Here is a tiny trained network, its code and every weight. The questions are about switching its units off for an input and a class, where a switched-off unit gives its printed mean instead of its output.

import numpy as np


def w(rows, s, z=0):
    codes = np.array(rows[::2]) - 128.0
    scale = np.full(codes.shape[1], s)
    scale[-1] = z or s
    return codes * scale


def norm(h):
    return h / np.sqrt((h * h).mean(-1, keepdims=True) + 1e-5)


def f(y):
    return np.maximum(y, 0)


def log_softmax(a):
    a = a - a.max(-1, keepdims=True)
    return a - np.log(np.exp(a).sum(-1, keepdims=True))


def net(x, mask):
    res = np.array(x, float).reshape(1, 2) / 4 @ E
    u = 0
    for l in range(2):
        y = f(norm(res) @ A[l][:, :-1].T + A[l][:, -1])
        res = res + np.where(mask[u : u + 8], y, B[l][:, -1]) @ B[l][:, :-1]
        u += 8
    return log_softmax(norm(res)[-1] @ U[:, :-1].T + U[:, -1])


A, B = {}, {}
E = w([
[36,151,221,161,78,130,95],'x0',
[102,159,126,2,161,19,195],'x1',
],0.0069)
A[0] = w([
[49,153,167,206,109,99,67,72],'L0N1',
[116,218,63,58,135,81,182,131],'L0N2',
[126,133,132,109,110,75,218,49],'L0N3',
[53,164,171,78,134,134,120,102],'L0N4',
[151,60,167,155,80,253,128,144],'L0N5',
[4,187,121,35,174,165,118,5],'L0N6',
[196,130,146,233,119,148,213,187],'L0N7',
[68,131,155,91,125,148,186,80],'L0N8',
],0.0059,0.0017)
B[0] = w([
[134,137,92,160,153,58,140,217],'L0N1',
[115,128,254,164,184,163,118,254],'L0N2',
[111,82,148,157,92,107,178,196],'L0N3',
[190,170,102,178,110,177,106,201],'L0N4',
[119,50,140,64,159,121,145,242],'L0N5',
[56,110,157,93,154,140,136,200],'L0N6',
[72,216,104,97,146,167,118,207],'L0N7',
[155,65,121,60,165,238,173,176],'L0N8',
],0.006,0.0052)
A[1] = w([
[142,117,117,223,87,212,107,120],'L1N1',
[182,140,200,254,154,94,171,232],'L1N2',
[163,139,152,60,120,60,240,159],'L1N3',
[98,186,215,115,51,105,96,200],'L1N4',
[251,170,91,120,140,126,149,58],'L1N5',
[68,123,131,67,168,151,79,186],'L1N6',
[157,115,191,58,152,149,123,104],'L1N7',
[130,110,98,136,177,162,125,251],'L1N8',
],0.0081,0.0021)
B[1] = w([
[110,69,116,35,206,140,175,224],'L1N1',
[167,237,127,90,34,99,138,218],'L1N2',
[108,98,101,151,175,184,55,253],'L1N3',
[223,104,1,145,212,59,76,217],'L1N4',
[101,178,102,160,83,63,41,186],'L1N5',
[158,161,177,138,42,183,169,225],'L1N6',
[113,82,55,161,61,124,136,220],'L1N7',
[109,163,189,169,114,40,141,230],'L1N8',
],0.0066,0.0061)
U = w([
[81,34,133,84,249,210,196,255],'0',
[164,169,26,167,203,56,87,99],'1',
[127,193,173,171,47,131,223,19],'2',
],0.011,0.00029)

Each question gives the input, the list of numbers given to net, and the class t.
The units are the neurons (one row each of A and B). Each row of codes is followed by its name. A weight is (code - 128) times the scale printed after its matrix; where a second scale follows, it is the last column's (A, B and U).
mask holds one flag per neuron, layer by layer. A switched-off neuron (its flag False) gives its mean, the last column of its row in B, instead of its output. The means were averaged over made-up inputs and are rounded, as every weight is.
A unit's drop is (log p(t) with every unit on - log p(t) with that unit switched off) / (log p(t) with every unit on - log p(t) with every unit switched off).
The circuit of an input: a set's keep is (log p(t) with only the set's units on - log p(t) with every unit switched off) / (log p(t) with every unit on - log p(t) with every unit switched off). Starting from the 12 units with the biggest drops (on a tie, the unit counted first), units are removed one at a time, each time the one whose removal leaves the highest keep (on an exact tie, the one counted first), for as long as the keep stays at least 0.8.
circuit, biggest first: the units of the circuit, biggest drop first
unit that matters most: the unit with the biggest drop
top k neurons: the k neurons with the biggest drops, biggest first
top k neurons in layer l: the k neurons of layer l with the biggest drops, biggest first
drop of u: that unit's drop, to one decimal
input [8,0], class 1: unit that matters most -> L1N4
input [7,-6], class 1: top 3 neurons -> L1N4; L0N1; L0N8
input [4,-4], class 0: top 2 neurons -> L1N1; L0N5
input [7,7], class 0: top 3 neurons in layer 0 -> L0N6; L0N8; L0N2
input [6,5], class 1: top 4 neurons in layer 0 -> L0N5; L0N4; L0N7; L0N1
input [5,7], class 0: top 2 neurons in layer 0 -> L0N8; L0N6
input [2,1], class 2: top 2 neurons in layer 0 -> L0N8; L0N4
input [0,3], class 2: top 2 neurons in layer 1 -> L1N1; L1N2
input [5,4], class 1: top 2 neurons in layer 0 -> L0N5; L0N4
input [-3,-3], class 2: circuit, biggest first -> L1N4; L1N3
input [4,3], class 1: top 3 neurons -> L1N4; L0N5; L0N4
input [5,5], class 0: top 3 neurons in layer 1 -> L1N5; L1N8; L1N2
input [-1,1], class 2: top 2 neurons -> L1N2; L0N2
input [8,-4], class 1: circuit, biggest first -> L1N4
input [0,2], class 2: top 2 neurons -> L0N2; L1N2
input [8,7], class 1: top 4 neurons in layer 0 -> L0N5; L0N4; L0N1; L0N7
input [7,-5], class 1: top 2 neurons in layer 1 -> L1N4; L1N2
input [8,-8], class 0: top 4 neurons -> L1N1; L0N5; L1N5; L1N8
input [-3,-1], class 2: top 2 neurons -> L1N4; L0N4
input [-2,-8], class 0: drop of L1N1 -> 0.1
input [5,-7], class 0: drop of L0N5 -> 0.8
input [4,-6], class 0: drop of L0N5 -> 0.6
